Below are the code and all the weights of a small trained network. Each question names an input and a class and asks about switching units off, where a switched-off unit gives its printed mean instead of its output.

import numpy as np


def w(rows, s, z=0):
    codes = np.array(rows[::2]) - 128.0
    scale = np.full(codes.shape[1], s)
    scale[-1] = z or s
    return codes * scale


def f(y):
    return y / 2 * (1 + np.tanh(0.7978845608 * (y + 0.044715 * y**3)))


def log_softmax(a):
    a = a - a.max(-1, keepdims=True)
    return a - np.log(np.exp(a).sum(-1, keepdims=True))


def net(x, mask):
    res = np.array(x, float).reshape(1, 7) / 4 @ E
    y = f(res @ A[0][:, :-1].T + A[0][:, -1])
    res = res + np.where(mask, y, B[0][:, -1]) @ B[0][:, :-1]
    return log_softmax(res[-1] @ U[:, :-1].T + U[:, -1])


A, B = {}, {}
E = w([
[108,88,48],'x0',
[149,15,179],'x1',
[128,127,128],'x2',
[2,112,151],'x3',
[127,128,128],'x4',
[128,128,127],'x5',
[128,127,128],'x6',
],0.014)
A[0] = w([
[104,165,88,175],'N1',
[119,176,139,254],'N2',
[151,1,155,79],'N3',
[134,188,183,167],'N4',
[48,129,180,80],'N5',
[58,112,101,17],'N6',
[130,88,74,156],'N7',
[148,109,232,131],'N8',
[128,169,172,147],'N9',
[12,118,149,132],'N10',
[82,130,165,115],'N11',
[122,150,144,99],'N12',
],0.028,0.007)
B[0] = w([
[152,68,114,197],'N1',
[133,194,114,187],'N2',
[129,147,251,241],'N3',
[113,211,85,183],'N4',
[95,47,89,206],'N5',
[104,192,184,192],'N6',
[163,163,82,179],'N7',
[197,31,196,202],'N8',
[82,167,87,166],'N9',
[3,131,159,250],'N10',
[80,93,111,175],'N11',
[102,139,115,139],'N12',
],0.048,0.026)
U = w([
[133,219,94,163],'0',
[183,120,2,90],'1',
[31,126,25,85],'2',
[32,182,130,242],'3',
[219,61,145,188],'4',
[152,180,184,126],'5',
[75,15,159,88],'6',
[51,143,198,3],'7',
],0.0096,0.0059)

Each question gives the input, the list of numbers given to net, and the class t.
The units are the neurons (one row each of A and B). Each row of codes is followed by its name. A weight is (code - 128) times the scale printed after its matrix; where a second scale follows, it is the last column's (A, B and U).
mask holds one flag per neuron, in row order. A switched-off neuron (its flag False) gives its mean, the last column of its row in B, instead of its output. The means were averaged over made-up inputs and are rounded, as every weight is.
A unit's drop is (log p(t) with every unit on - log p(t) with that unit switched off) / (log p(t) with every unit on - log p(t) with every unit switched off).
The circuit of an input: a set's keep is (log p(t) with only the set's units on - log p(t) with every unit switched off) / (log p(t) with every unit on - log p(t) with every unit switched off). Starting from all 12 units, units are removed one at a time, each time the one whose removal leaves the highest keep (on an exact tie, the one counted first), for as long as the keep stays at least 0.8.
units of the circuit, in order: the units of the circuit, biggest drop first
most important unit: the unit with the biggest drop
k most important neurons: the k neurons with the biggest drops, biggest first
drop of u: that unit's drop, to one decimal
input [-7,0,3,3,6,0,-6], class 2: 2 most important neurons => [N4; N3]
input [-5,5,6,8,-2,-4,3], class 6: units of the circuit, in order => [N5]
input [8,-8,-1,6,7,3,-4], class 3: units of the circuit, in order => [N6; N3]
input [2,1,-6,-5,0,3,-6], class 5: 2 most important neurons => [N10; N8]
input [4,-1,7,5,0,7,3], class 3: units of the circuit, in order => [N6; N3]
input [3,1,4,-2,1,-1,1], class 5: 4 most important neurons => [N10; N8; N5; N1]
input [3,-4,4,-7,8,2,-7], class 1: units of the circuit, in order => [N3; N10]
input [0,1,5,0,-1,4,4], class 4: 2 most important neurons => [N10; N6]
input [6,-8,-8,5,-4,-5,-8], class 3: 2 most important neurons => [N6; N3]
input [7,-1,-1,-6,3,8,-8], class 1: units of the circuit, in order => [N10; N3]
input [-4,4,3,-1,-5,4,-2], class 4: 2 most important neurons => [N10; N8]
input [-1,-5,3,-6,3,-3,-3], class 0: 2 most important neurons => [N10; N5]
input [-1,-3,0,5,2,2,6], class 2: 2 most important neurons => [N3; N5]
input [4,0,-5,3,-1,2,-3], class 3: 2 most important neurons => [N3; N8]
input [0,-5,-4,-5,0,0,4], class 0: 2 most important neurons => [N10; N5]
input [5,-1,6,7,-2,2,-4], class 3: most important unit => N6
input [-6,0,2,0,7,1,-6], class 0: units of the circuit, in order => [N10; N4]
input [6,-8,7,-3,2,3,1], class 1: 3 most important neurons => [N3; N10; N8]
input [0,7,-7,2,-5,4,2], class 6: 2 most important neurons => [N8; N6]
input [-6,-1,-7,-1,7,-5,4], class 0: most important unit => N10
input [-1,-5,5,-3,-7,-8,-5], class 0: drop of N10 => 0.3
input [3,-5,1,1,3,6,-5], class 3: drop of N3 => 1.1
input [7,-6,2,-1,-6,2,-2], class 1: drop of N3 => 0.2
